[-377  467   -3 -271  248  223 -315 -204  141  125   33  251 -253   36
 -159  326 -139  -39  111   27   34 -302  -13   82 -284 -280 -170  -94
  -90  125 -104  -32  -44  518 -141 -456  -26 -134  339 -184  158] => <83>
[ 111   64  -89  -64   15  -30   30  -45  -25  106 -125  -79    4  -95
   -7 -110 -170  146   35   84 -148 -241 -143   67  -55 -136  -35 -173
  -39  -54  -11  108  164  342  -54 -150 -172  -77    0 -173  -52] => <76>
[ 148 -187 -122   99 -102 -299   86   31   24 -203   69 -181  201   70
   27 -263 -183   -9  -98  151 -297  111  -39 -208    1  107   31 -182
  -23 -153   -2   48  105   35 -109  142 -149 -131 -152  -98 -128] => <83>
[  96 -247  -34 -219   80  168  329  -43 -118 -103  -71   49  -46   65
 -120   -2  135   37    6   57  203  -56  -25  -24 -133   88  216  244
  192  300   63  -88 -163 -118   54   -6  289  -39  137  364  269] => <83>
[-284  327   44 -229   46   47 -394 -216  132   13  237  -31  182 -119
 -100   63 -130  -67  164   -8 -210   96   83   56  -41 -223 -106   -9
   39  167 -238 -100   60  265  119 -129 -171   52  -75  -10  -16] => <79>
[ 113 -164   34  -43 -236 -142 -189 -117 -184   51  223 -128  298 -157
   -4  -66   39  -32   -6  -31   -5  242  318  325   26   80   55  403
  196    7  -29 -272   32 -161  226   79  171  259 -181   27   49] => <82>
[ 281 -341   -1 -102   65  -93  206  -89  -62  -34  148 -217  100  -18
  -59 -266 -116  118  -61  123 -148  131  -36  -20 -208   -2   83   47
  158  302  129  106  -59 -166   66  154  100   69  109  275  139] => <83>
[ -74   17  -86 -286  -52  153  -73   88 -288 -193  449   13  144  179
 -109 -185  283  -96  315 -293  296  207  143 -101  135  139  230  507
  545  511   46 -269 -200 -309  286  132  307  113  -74  595   66] => <79>
[ 170  -71 -108    7 -184 -197  -73  -12 -250  153  130 -133  119 -105
   39 -227  -86  176    7  -66  -75  -60   73  262  -52  -83   60   79
  133  -37  153  -62  177  114   73   22    9  215  -64 -214  -82] => <79>
[  75  -53 -177  323  -25  -38  159   90   47   84  -49   34  -16  170
  -76    3  -63   65  -42   78  -28  110  -31 -144  -80  165   90 -193
  -41 -212  119  -51  135   62  -16    8   -7 -113  -39  -58  -43] => <79>
[-157   46  -36 -308  184  398  276   48   64 -231 -135  246 -234  297
 -134  176  140  -50  170    6  250 -196 -246 -347 -160  110  214   61
  196  344  -50  -70 -165   61  -50 -214  162 -354  138  457  238] => <75>
[ 115  -66  -65  101 -236 -178 -101   60  -69  -24  169 -143  191   51
   67 -169 -120   45   31  -27 -177  132   48   14    0  109   64    9
  133 -100   18  -87  194  -15   50   61  -89   -7 -235  -76 -143] => <76>
[ 151 -138 -129   36  -59  -34   65   65 -180  -67  260 -239  322   34
  -77 -262   45  113   67  -79  -54  237  171   62  182  127  125  190
  222  245  -30 -101   56 -212  128  266   79   60 -165  267  -42] => <82>
[  90   69 -102  122  -14   68   13   51   44    8  -54 -101  156   26
  -61  -15  -57   10   71   64  -71   39   42  -17  178  149  -36  -27
  -12  -94 -173  -22  117   86    2  -39 -109 -226 -167   64  -71] => <78>
[ 156  -40 -192  210  117   20  205  -47  -71  295 -117  -49    1  -88
 -161  -47  -55  213  -58   99   13  -35   40  171  -49  -62   26 -121
  -98  -62  129   34  105  178   40    0   44   84  131  -94   48] => <79>
[-200  129  -88   27  -59   17 -109  -88   -5   48   99  -10  162  -24
 -103  111  -57   93  -20  -10  -96   67  209  214  -26  -68   72   22
  -39   24 -110 -195  155  153   -4    1   -7   54  -61 -166    8] => <75>
[-270  318   56 -305   12  107 -428 -195   35  -40  138  120  112 -102
  -99  194   44 -253  188  -22   72    4  183   95   66  -69 -129  274
   91   38 -272 -242 -101  224  122 -270   24  -11  -54   36   75] => <82>
[-438  521 -182  -57   55   44 -429  -77  -36   81  287  182   44   35
 -178  120   31 -117  205 -160   84   21  215   51   82 -167  -70   36
   30  -10  -78 -242   12  355   62 -162  -17   90   40 -185  -84] => <76>
[ 100  -43    4 -129 -126   73   55   73   13 -182  -62  -80   92   96
   57  -50  -63   -6  101   35  -84  -83 -109 -105   45  164   78   53
  143   41 -160  -20   97   26  -38  -91  -96 -300 -208  157  -27] => <72>
[  72  -77 -274  288  -52 -341  117   19  -84  128  107 -152  136    1
  -43 -309 -211  288 -133   45 -312   60  -46  -10 -122 -153  104 -403
 -103 -154  242   48  298  246  -56  208 -164  195  -32 -395 -193] => <79>
[  44 -106   33 -261 -107   72  -58   51 -160 -185  305 -109  159  164
   22 -128   37   80  137 -151  -13   75   36   18  -55  103  167  291
  376  425  -47 -165   30 -197   66   68  134  -31 -121  329   58] => <85>
[ 220 -156 -247  132  305  186  562   40  -34  120 -304   33 -163   79
 -229  -48   39  172  -54  183  170 -157 -141 -118  -45   63  115 -161
  -85   67  154  146  -74  108  -69   -9  143 -174  280  206  174] => <75>
[  79   69 -107  149  189  -40   18  -93  188   84  -44  -88   52  -26
 -142  -33 -210  -33  -30  233 -198   73  -11 -115  -18   -8 -160 -261
 -183 -131  -74  145   20  209  -56  -64 -158 -179   85  -29  -10] => <75>
[ 125  -29  -60  172  -29  -92  -37  -50   65  122  -27  -17   17   -3
  -45   22 -140  -46  -45  147  -78   78   55   16  -89   89  -68  -66
  -65 -242   30  -13   59  103    6 -104  -26  -77    6 -107    3] => <72>
[ -26  -98 -192  -13   99   64  131   79 -188 -131  344  -31  165  228
 -193 -163  188   41   96 -133  149  276  162 -124   77  142  210  220
  281  388   83 -206 -110 -257  116  263  282   76   29  416   74] => <85>
[  -7  -60  -63 -385   43  136  176   24 -133 -252   -9  130  -67  118
  -63 -122  188 -124  213  -44  233 -132 -205 -314  -15   60  200  206
  325  264   40  -89 -203   15  114  -94  157  -95    7  416  122] => <76>
[-125  135  -59   58   81  -36 -364 -259  -98  301  422   40  157 -173
 -265   80   80 -170   63  -40  167  425  507  324  -25  -79  -96  374
  100   75   76 -278 -194  -86  345   28  301  433  180   92  148] => <72>
[-271  280  -36 -214  -18 -119 -425 -159  -76   77  322   84  -42   -3
  -38   36 -162   20   47  -92  -95 -124  124  200 -266 -279  -78   17
   57   91   57 -120   56  341  -68 -200   -1  159  174 -341    8] => <83>
[ 105 -141 -126  156 -124  -67  125   54 -104   17   58 -142  153   67
  -27  -69  -87  205 -103   16 -110   48  143  182  -28   99  128   16
   18   11   21  -82  190  -34  -80  121   38  -33  -71  -97  -15] => <83>
[-123  278  -41 -133  205   60 -207 -197  132  117  -92  211 -166  -78
 -154  174  -67 -249   98  163   95 -138  -21  -82  -98 -110 -212  -43
 -104 -186  -56   -3 -164  403   16 -387  -15 -103  219  -81  106] => <72>
[ -73   82 -191   -3    9    5   83  163    4 -229  184  -48   93  272
  -52 -219  -32   36  163  -77 -112   72 -160 -394   63   88  149 -179
  174  164   -3   -2   84   46  -27  108 -127 -205 -141  199 -148] => <76>
[-321  403  -77 -191  109   82 -285 -154   31  131    2  251 -162  -27
 -114  197  -50  -56  126  -18   67 -254  -30   43 -166 -251  -88  -79
  -45  -60  -25 -115   15  526  -25 -372  -40   16  164 -271   44] => <78>
[ -95  119  -39  -80  133   12 -220 -195   20   45  157    2  192 -106
 -190   74   28 -155   51   75   16  187  260  103   84  -27 -121  183
   -4   41 -166 -177 -111   82  120  -46   95   74   38   82   95] => <85>
[ 214 -109  -29  -28  -26 -101   50  -58   14    5 -212   17  -20  -63
   14  -36  -78 -100  -24  196  -18 -135 -109  -75  -50   84  -70  -22
  -33 -278   -7   19   -4  201  -20 -204  -32 -140  -29  -83   33] => <82>
[ 170  -61  -62  191 -145 -149 -142   93  -40   30  225 -144  128  162
   50 -112 -169   77  -10  -16 -175  140   84   36  -60  172  -23  -18
   98  -82   37  -58  191  -50  -51   27  -38  -98 -123  -80 -108] => <85>
[ 252 -223  -53  -66   60  -53  164  -36  -35 -107    5 -194  216  -35
  -64 -215  -32   14   -1  139 -112   95  -16  -83   85  102   19   56
   82  111  -81   29  -23  -67   46  109   10  -85  -82  246   40] => <85>
[ 211 -114 -200  177   45 -205  178    4  -35   86 -154  -26  -21  -10
  -47 -171 -121   65  -97  176  -88 -102 -120 -109  -61    6  -18 -251
 -121 -293  156   88   86  259  -81  -39  -65  -42   52 -228  -54] => <82>
[  66  -66   45 -220  -69   58  -58   16   17 -279  227 -144  237   89
  -16 -160   18 -163  198  -12  -67  227    4 -223  118  192   67  230
  309  265 -182  -71  -89 -218  156   68   -8 -172 -225  494    4] => <72>
[ 200  -44  -92   15 -181 -289 -147   38 -119  -28  134 -168  160  -26
   96 -300 -165   14   36   11 -204  -24  -33  -18   34   23  -49  -46
  100 -174   48   24  152  138   -6   -6 -152   -4 -173 -186 -186] => <78>
[ 142  -99    7 -130 -275 -202 -115   24  -97 -138  153 -235  243  -24
  145 -260 -181   89   43  -23 -293  -13  -35   56  -10   15   67   30
  177   28  -65  -19  222   39   -5   43 -176  -37 -281  -82 -149] => <72>
[ 201 -205  -97 -147  110   68  374  -31  -81  -14 -221   17  -77  -25
  -86 -141   47   79   29  125   91 -169 -235 -148 -101  -10  148  -23
   95  106  117   66  -66  109   60  -54   85  -42   88  212  137] => <79>
[ 214 -300 -155  -46  181   -4  408  -35 -148   21  -66  -37  -13   34
 -146 -184   52  184  -78  106   65  -43  -96  -57 -145  -18  175  -15
   74  212  198   18  -59    0   13  113  207   80  190  183  172] => <85>
[ 123 -123  -54  174 -156 -229  -35   68   78 -108  127 -124   86  183
   74 -118 -250   25  -89  102 -289  111  -29 -141 -156  158    5 -184
    5 -164   35   22  175   10 -145   26 -132 -194 -117 -146 -109] => <83>
[  96  -98  -45  -66 -126 -105   28   15  -17 -175  -70  -96  188   20
   49  -89  -72    4  -16   91 -161  -55  -39  -52   66  107   43   -7
   26 -107 -151  -77  137  113  -79  -22  -99 -174 -225  -67  -61] => <85>
[-318  225   15 -160   27  -29 -393 -253   24   88  310   65  142 -100
 -138  131  -48  -51   51  -39  -84  163  235  193 -162 -220  -41  112
   42  133  -81 -251   12  194  132  -82   51  257   44 -120   80] => <82>

[ 290  -31 -236  -99  -41 -273   -6 -109 -108 -193 -216   84    8   11
   59 -158  139  185  -88 -284  145 -127   -5  264  -16  -14 -191   89
  -96   97   11   20 -165  -74  -77  159  -77   30  -12  -99  -37] => <26>
[-163  119  113  -82   70   27  -82  269   44 -135  103   82  -24  -32
  -20  -33 -222 -136   97  166 -224  264  -19  -54   44 -147  222 -227
  321 -119  -24  117  223 -119  -47  -12  -98 -152  -15    9  -76] => <3>
[ -70  -42  249  190  178    9  114   -1  -39  163 -195    2  -81  -11
   12  -55 -258  -73   86    7  -19   22  -36  -39 -172  -50  -25   -7
   49   26   65   97  114  -42   64   14  -59  -83    9  -32 -117] => <8>
[  36  154    3  161 -159    8  -95  218   49  -76  -75   21  175   18
   28 -219  -83  -70   43   87  172   18   23   22  -68 -201   88   37
   90  -83   17   88  276 -276  113  -70  -35 -127 -119   10  -99] => <8>
[ 207  236  260   40   83 -352   91   43 -222   -4 -179  176 -113   69
   35 -199 -405    1  -61 -212  -14  -41  -82  346 -154  -43 -145  115
  137  150  214    6  -20  -14  -60  190 -214 -128  -29 -112  -31] => <20>
[-137  -98  -29  -46   50   81  -60  -22  -72   48  144  -21  153   87
   30   12  306  -74   58    5 -119  100   80 -120   20   56    5 -181
  -44  -68 -174  144   77   92 -136    1 -204   49  143  352   96] => <6>
[ 279  136  251   60  -17   99   42  -83 -152  141  -67 -143  -30  149
   41 -124 -296  -13 -157   12  -52 -149  117   23 -247 -121   99  -31
 -142  140  202 -107   75  103  197   52 -117  130  126  109  -60] => <27>
[  48   26  -68  245   68  -70  -48  -40  -35  -92 -236   48   93  -81
   96 -190 -141 -163   70 -178  331 -166   21   68  -96  -53 -138  122
    4   51  -61  173  155 -170   97  -45  -42   42   -8  -51 -134] => <27>
[  57   32  -84 -347 -135  109  -77   69   36 -251  113 -159    2  -13
   79  -70  -42   72 -114  211 -245   72  194  -90  122 -136  323 -413
   19  -35  152  -45  120  112    4   73  -86  119   80  103  -98] => <17>
[ -74 -102  -81   66  131  -46  -25   10   -6 -164  -12   76   19  -69
   43  -36  162  -94   54   11   50   29  -11 -115   53   -3  -13    2
  138  -78 -107  184  135  -50  -71  -29   66  -36   47  -13  121] => <3>
[ 165  -53    3  273  -47 -164  157   77  -20 -130 -155  250  -52  103
  -34  -93  -53  131 -137   93  168  -21 -135  -61 -208  -18 -115  137
  109   55  166  144   -1 -166   95   52   90 -181  -81 -285   72] => <27>
[  81  185  198  117  186 -195   77  143  -68   44 -167  129  -70   83
  -97   43 -422 -176  123 -307   22  185 -261  383 -182  -32 -237  207
  126  106   -7  138 -230 -249 -106  -73  -27 -246   53 -375  -52] => <27>
[ 171 -156  -38   85  -44  -40  105 -125 -108   59  -83   19   46  150
   28   -6  232  110  -95  -10   49  -70   19  -45 -158   63  -96    7
 -185   68   30   63  -95   31   43   99  -68   33   65   58   37] => <8>
[  57 -117    1  163  157 -139   43  -57 -100  -37  -78  132    4   -4
   46   64  134 -201   82  -82   81   -7  -55   20  -29   81 -102  122
   57  -16 -130  195    8  -80  -23   24   17  -37   70 -107   79] => <3>
[ 117  -11 -238    1 -151  147 -168    5   30 -137   41  -81  226   49
   43 -100  247  -50  -38    1   67  -72  161  -54   52  -99   88  -91
 -127  -57 -126   70  122  -72   25  -94  -72  145  116  174   28] => <6>
[  17 -156 -406 -350  -45  172 -194  -66   58 -312  111  -95   57  -42
   54  -31  322  149  -72   44 -201   25  206 -171  182  -74  203 -402
  -65  -56 -156   26   20  100  -82   52 -122  238  152  256  -54] => <3>
[  18 -221  141  -12  169   57  241 -101   -1  116 -157  -54 -205   80
  -60  132 -135  154  -52   33 -209  105  -78  -85 -176   39  -51 -142
  -91  105  157   45 -227  101  -19   47   36  -41  132 -183  -46] => <8>
[ 109  140   42   74  111 -130   71  -22  -95 -170 -110   96  -69   77
  -22 -218 -326  123 -174 -231  157  -70 -101  100 -209  -30 -262   85
   73  197  185   88  -85   31  -73  -21  -15  -30   93 -124  113] => <14>
[  18   41  -94  -82 -215   89 -128   56  -42  -90  113 -132  252   52
  146 -100  175 -130   15  150  105    0  187  -87   -6  -64  188 -219
  -91  -68  -49   78  234  -52  137   39 -164  103  -10  291 -170] => <27>
[-166  -71  159   31   98  -11  -19  -47 -134  259  -61 -105  144   -8
  135    7  114 -258  263  -50    2   66   82   34  -55   42   16 -111
  -93  -67 -187  131  165  -29   23   97 -277    8   -6  331 -245] => <8>
[ -35  302   98  348  141  -83 -126  268   68  -95 -224  190   73  -83
  -67 -217 -548 -318  180 -262  215   43 -140  276  -68 -209 -143  239
  294  -10  -90  215  199 -404  -32 -246  -43 -196  -14 -277  -72] => <6>
[  81  -70  -22 -201    2  -32   92  -19  -97 -109   92  100 -100  184
  -37   30  -21  235 -190   52 -248  129  -15  -68 -133   53   -2 -297
    1  119  123   35 -194  159  -70  176 -199   21  117   66   -3] => <14>
[  27  -57   27 -406 -164   65   -5  -70 -126  124   83 -275   80  131
  107 -101  285  286  -63  116 -236   81  189  -52  -57  -61  187 -375
 -242   -8   87 -145   22  196   -2  262 -276   82  -18  502 -183] => <27>
[ 164 -210   79  -69 -100  -51  127  -53  -24   32 -183 -105  -55  -67
  165  131   -3 -151   69  266 -108  -15  161  -11   37   -8  301 -234
 -108  -56  132   18   96  -42  240  215  -49   67  -51 -164 -366] => <17>
[ -13  -28   52  274   85 -126  107  -35 -102    0 -105  142   79   93
   20  -89  -34  -76  -13 -140  249  -43  -93   10 -197   97 -287  127
    4   94   13  234   -7  -49  -30  -30  -64  -67   55  -39   84] => <12>
[  79   51  138 -199 -102   57  -17    0 -137  136   87 -171   70  147
   68  -73   98   81  -40  102 -184   66  126  -10 -104  -80  172 -215
 -128   -5   62  -89   78   98   48  159 -223   34   22  352 -101] => <27>
[ 129 -112  335   57   68   72  180 -172 -128  346 -239 -221 -101   49
   97   -5 -200   -9   14   79 -103  -96  119  -25 -231  -44  113 -109
 -230   84  187  -84   61  108  228  164 -120   85   31   90 -277] => <2>
[  75   14   -7 -401 -166   58   21  -79 -106   73   71 -249   89  203
   31 -134  139  351 -163  -60 -204   67  137   68  -93  -36    5 -336
 -286   97  163 -127 -148  234 -122  156 -290  102   98  393  -73] => <6>
[ -43 -205  -83  188  230   16   57 -131   83 -106 -320  -76  -72 -215
   76  -69  -44  -90  101  -92  222 -131    0  -93    5  -50  -88  102
    7  -10  -27  165  108  -97   42 -106  240   32   42 -242  -44] => <14>
[ 137  173   -2 -242 -197  -42 -149   99 -166  -45  197  -19  173  166
   79 -107  129  -15  -49   50 -136   85  137   95  -25  -78  179 -225
  -23  -27  -37  -33  107    9   13  175 -342   46    7  374  -98] => <3>
[   5 -147 -100  199   97 -190   78 -105 -131    7  -84  166  126  106
   18    3  297  -56   46 -248  227  -15 -112   73 -116  183 -366  167
  -81   58 -156  260 -148  -57 -143    9  -85  -59   82    9  144] => <12>
[  91   13  -61 -297 -159   -6  -69   17  -81 -119  118 -116   94   56
  114  -58  163   29  -59  120 -136   54  171   -5   59  -53  212 -297
  -62  -39   45  -22   90   77   11  157 -184   95   27  233 -108] => <26>
[ -30  -92  120 -212   56   21   -8 -151 -187  284    0 -238   85   76
  114   -3  283    8  123  -79 -166   50  126   48  -59   23   43 -170
 -240  -16 -115  -44    4  146  -48  186 -274   78   57  465 -144] => <2>
[ 106  -27   24   64   84 -288  138   76 -127 -199   54  340  -94  133
  -40   83   18  -27  -97   -2  -94  127 -168   59  -49  137 -138   32
  211   57   69  204 -159   -4 -162  105  -40 -172   81 -251  235] => <20>
[  68   99   15 -190  -96  -10  -82  -32 -143   -2   36 -130  124   77
  120 -167   11   22  -34  -47   -6  -25  152   67  -74  -61   68 -206
 -113   45   28  -22  100   74   36  144 -279  114   20  343 -173] => <14>
[   9 -245   -5 -117  292   12   85 -289 -131   66 -132  -60 -152  -20
   60   96    1   11   18 -189 -174  -44   60  -26  -62  118  -91 -197
 -145  127  -70   66 -176  228  -71  138 -165  203  224   98 -107] => <14>
[  80 -115  250   88  143   71  208 -140  -45  203 -229 -138 -173   56
  -23 -108 -154  241 -116   20 -107  -78    6 -107 -219  -82  -38    0
 -116   97  251  -68   -4  146   38   43   60  -15   76   -9   48] => <12>
[ -88  102 -121   31  106   27  -61  116   34 -239   59  133   47   74
  -91  -76 -182  -13  -43 -177   26  131 -112   20  -71  -21 -185  -67
  143   79  -56  214  -90  -64 -186 -166  -67  -51  168  -65  123] => <8>
[  44   19  -73  -82   41   61 -119   44    0 -115   50  -82   72  -20
   32    4  108 -154   65  -16  -58   65   53   13   78  -94  115  -49
   32  -79 -133   70   80  -76  -39  -71   25   28  108   29   39] => <3>
[  96  -98  245 -127  124  -19  198 -212 -160  279 -229 -184 -156   93
   44  -46 -192  217  -51 -122 -164  -33   39   86 -245    6  -75 -154
 -242  179  204 -101 -168  202   26  213 -200   64   70  124 -220] => <2>
[  10   -7   54 -133   70  -64   99  -71 -133   20    9  -18  -40  166
  -24 -112   39  284 -135 -129  -86   65  -58    9 -185   30 -182  -93
  -70  132  116   16 -167  166 -159  105 -133  -41   88  179  108] => <2>
[-102 -151 -385  100   39   37  -86  -69   28 -301   44   85  203    6
   40  -48  313  -68  -10 -147  273  -39    6 -146   22  113 -228  -43
  -38   19 -214  317  -26  -35 -129 -149   -1  104  166   65  148] => <8>
[  75   14   95  -98  -54  191  -37    5  -47   86   92 -186   48  118
   18  -56   97   64  -72  158 -197   35  130 -139  -76 -128  213 -172
  -97  -35   44  -71  122   89   58   21  -71   57   96  272   29] => <2>
[ 125  -28 -118 -236 -169  -64  -37   67  -59 -141   61   63   22  105
   34  -85  170  223 -113  138 -179   88   84  -28  -10  -72  163 -273
    9  -23   51  -22   23    4    6  227 -214   -3  -49  169 -108] => <3>
[  81   13 -357   11  -70 -186 -140  164   41 -431   42  249  142  -23
   10  -19  223 -138   33  -81  154   89  -70  106  149   -8  -59   49
  192  -85 -191  254   -4 -274 -125  -58   32  -90   10 -222  101] => <26>
[ 110  -42   31 -112  108   50   34   93   33 -107  -10   86 -185   47
  -90  152 -232  -10  -29   79 -350  191  -48   10  -20  -80  166 -207
  131   16   26   37 -129  -47  -16   32  -35  -36  135 -242  -74] => <3>
[-165   55  -11 -402  139  100 -140   37  -66  -99  217  -82  -25   28
    2  -45   11   76    4  -35 -395  215   90  -52   77  -66  143 -405
  102  -21  -94    3   29  200 -228   78 -273   75  167  389    2] => <3>
[  13  321  296  -59  187 -141  -98   90 -181   77  -16  -39   11    2
   37 -175 -315 -219  118 -264  -67   66  -24  311  -48 -130  -37   92
  156   17  -28    5  136  -34 -126    7 -182  -85   56  134   13] => <26>
[  74 -151 -125   25  -52  -52  111  -62  -20  -70  -71   30   28  125
  -31 -142  312  358 -173  -12   69  -24  -42 -111 -116    4 -173   27
 -100   40  106   58  -89   46 -107   37   57  -73   21   46  218] => <12>
[ -96    1   50   78  308   22    5   14   16 -127  -92   78 -138  -78
  -42  -28 -304 -103   43 -131  -64   63  -84  -29  -42  -49  -77  -28
  198   47  -34  163   17  -16 -102 -104   33  -26  152 -155   50] => <14>
[   2 -101  174  433  126  -56  116   22   -3  142 -257   78   33  -38
   29   12  -84 -283  166    7  212  -38  -75   -5 -129   -8  -86  231
   41  -50  -40  216  157 -236  123  -93  100 -137  -23 -239  -37] => <12>
